Below is a small trained network, with its code and all its weights. Each question gives an input and a class and asks what happens when units are switched off, that is, made to give their printed mean instead of their output.

import numpy as np


def w(rows, s, z=0):
    codes = np.array(rows[::2]) - 128.0
    scale = np.full(codes.shape[1], s)
    scale[-1] = z or s
    return codes * scale


def f(y):
    return np.maximum(y, 0)


def log_softmax(a):
    a = a - a.max(-1, keepdims=True)
    return a - np.log(np.exp(a).sum(-1, keepdims=True))


def net(x, mask):
    res = np.array(x, float).reshape(1, 8) / 4 @ E
    y = f(res @ A[0][:, :-1].T + A[0][:, -1])
    res = res + np.where(mask, y, B[0][:, -1]) @ B[0][:, :-1]
    return log_softmax(res[-1] @ U[:, :-1].T + U[:, -1])


A, B = {}, {}
E = w([
[231,164,106,10,207,151,213,233],'x0',
[101,237,2,210,117,163,70,223],'x1',
[128,127,129,127,128,127,128,129],'x2',
[129,127,134,130,129,131,125,131],'x3',
[250,162,108,170,234,83,34,41],'x4',
[195,233,189,185,34,5,206,133],'x5',
[128,129,125,127,127,126,128,126],'x6',
[153,137,146,237,165,243,238,88],'x7',
],0.0072)
A[0] = w([
[219,149,106,182,209,103,67,66,62],'n0',
[144,124,145,215,136,220,197,107,41],'n1',
[137,132,83,202,164,197,211,121,120],'n2',
[146,97,188,55,151,138,152,83,116],'n3',
[123,227,59,180,124,170,111,199,75],'n4',
[112,117,159,235,127,204,151,53,55],'n5',
[148,60,206,60,140,122,147,70,125],'n6',
[91,58,98,89,211,205,70,117,105],'n7',
[224,142,96,20,198,157,199,253,13],'n8',
[58,96,126,108,68,181,181,199,162],'n9',
[79,133,122,115,90,87,88,73,41],'n10',
[56,71,138,254,71,109,36,49,22],'n11',
[91,120,114,71,98,45,58,113,58],'n12',
[20,98,162,84,24,136,179,221,6],'n13',
[28,99,139,115,74,169,221,173,125],'n14',
[154,53,225,79,111,107,175,51,174],'n15',
[86,91,100,96,92,46,63,143,99],'n16',
[167,138,116,196,161,206,197,111,174],'n17',
[201,134,128,133,209,96,37,55,106],'n18',
[145,47,197,101,159,123,156,64,86],'n19',
[30,93,151,199,73,142,104,94,47],'n20',
[120,126,89,51,96,40,19,202,104],'n21',
[174,241,161,194,46,25,173,145,66],'n22',
[79,194,37,183,112,175,78,189,139],'n23',
[133,207,45,170,146,140,75,205,168],'n24',
[77,54,99,82,190,203,85,113,76],'n25',
[61,84,50,130,194,217,57,144,118],'n26',
],0.0082,0.0027)
B[0] = w([
[194,119,78,181,193,88,58,116,218],'n0',
[89,104,190,93,188,109,101,219,202],'n1',
[92,104,192,86,158,126,101,184,200],'n2',
[86,80,100,124,93,153,118,94,202],'n3',
[54,73,82,100,70,135,89,80,199],'n4',
[96,134,210,72,180,162,113,194,202],'n5',
[54,75,81,123,89,115,96,115,221],'n6',
[159,188,133,180,69,62,202,169,216],'n7',
[206,172,194,48,92,254,157,23,250],'n8',
[181,149,78,166,191,105,80,99,215],'n9',
[173,141,161,86,126,184,137,116,164],'n10',
[208,150,167,70,95,217,175,22,228],'n11',
[101,118,192,89,173,143,135,190,184],'n12',
[194,148,69,195,212,90,75,113,229],'n13',
[184,135,94,186,203,91,73,99,226],'n14',
[41,92,71,133,68,100,113,108,246],'n15',
[94,123,185,84,187,144,122,188,186],'n16',
[96,129,166,96,159,119,107,192,211],'n17',
[185,129,84,193,199,105,82,112,222],'n18',
[51,86,78,117,96,119,112,92,211],'n19',
[189,135,149,108,122,197,139,75,196],'n20',
[61,125,195,73,205,142,136,211,213],'n21',
[127,196,143,190,38,34,222,184,232],'n22',
[46,55,76,113,83,137,96,70,209],'n23',
[67,67,81,122,85,142,83,75,211],'n24',
[148,208,138,181,66,72,202,178,208],'n25',
[143,158,139,179,45,62,198,191,220],'n26',
],0.009,0.012)
U = w([
[23,64,38,126,50,117,99,85,87],'0',
[160,208,138,198,30,25,234,187,82],'1',
[229,146,49,202,251,77,52,102,56],'2',
[213,167,179,65,99,236,168,46,184],'3',
[61,122,219,70,221,121,119,231,3],'4',
],0.013,0.0069)

Each question gives the input, the list of numbers given to net, and the class t.
The units are the neurons (one row each of A and B). Each row of codes is followed by its name. A weight is (code - 128) times the scale printed after its matrix; where a second scale follows, it is the last column's (A, B and U).
mask holds one flag per neuron, in row order. A switched-off neuron (its flag False) gives its mean, the last column of its row in B, instead of its output. The means were averaged over made-up inputs and are rounded, as every weight is.
A unit's drop is (log p(t) with every unit on - log p(t) with that unit switched off) / (log p(t) with every unit on - log p(t) with every unit switched off).
The circuit of an input: a set's keep is (log p(t) with only the set's units on - log p(t) with every unit switched off) / (log p(t) with every unit on - log p(t) with every unit switched off). Starting from the 12 units with the biggest drops (on a tie, the unit counted first), units are removed one at a time, each time the one whose removal leaves the highest keep (on an exact tie, the one counted first), for as long as the keep stays at least 0.8.
circuit, biggest first: the units of the circuit, biggest drop first
most important unit: the unit with the biggest drop
k most important neurons: the k neurons with the biggest drops, biggest first
drop of u: that unit's drop, to one decimal
input [-2,-4,-6,0,2,-1,-8,-5], class 4: circuit, biggest first -> [n12]
input [5,-6,4,8,-6,5,-4,-8], class 4: 3 most important neurons -> [n21; n12; n16]
input [-7,2,-2,-6,-4,-6,-4,4], class 3: 3 most important neurons -> [n11; n20; n22]
input [1,0,7,0,-8,-7,4,8], class 2: 2 most important neurons -> [n14; n9]
input [-1,-4,4,-2,-5,3,-3,0], class 2: circuit, biggest first -> [n13; n14]
input [0,2,-7,-1,-8,-6,-4,-4], class 2: 2 most important neurons -> [n13; n9]
input [-1,-5,-3,8,-2,-4,6,7], class 4: 2 most important neurons -> [n5; n1]
input [7,4,-3,7,3,6,7,4], class 3: 4 most important neurons -> [n8; n26; n7; n25]
input [4,7,7,1,1,0,-7,-8], class 4: 2 most important neurons -> [n21; n16]
input [8,8,6,6,4,2,2,8], class 0: 4 most important neurons -> [n4; n24; n23; n11]
input [-8,7,-1,6,6,0,-6,2], class 3: 3 most important neurons -> [n11; n15; n20]
input [7,-1,5,-1,-6,-8,-1,2], class 1: 3 most important neurons -> [n25; n7; n26]
input [-6,-2,3,0,-7,-6,-4,2], class 2: 4 most important neurons -> [n14; n13; n9; n22]
input [-1,6,-2,4,0,-8,-3,-6], class 1: most important unit -> n26
input [-7,8,8,-8,3,8,-5,-3], class 0: 3 most important neurons -> [n23; n24; n4]
input [4,-8,-2,3,-1,1,-4,1], class 0: drop of n19 -> 0.0
input [4,-7,5,-2,1,0,5,6], class 0: drop of n15 -> 0.1
input [7,4,-2,8,0,2,1,0], class 3: drop of n8 -> 1.6
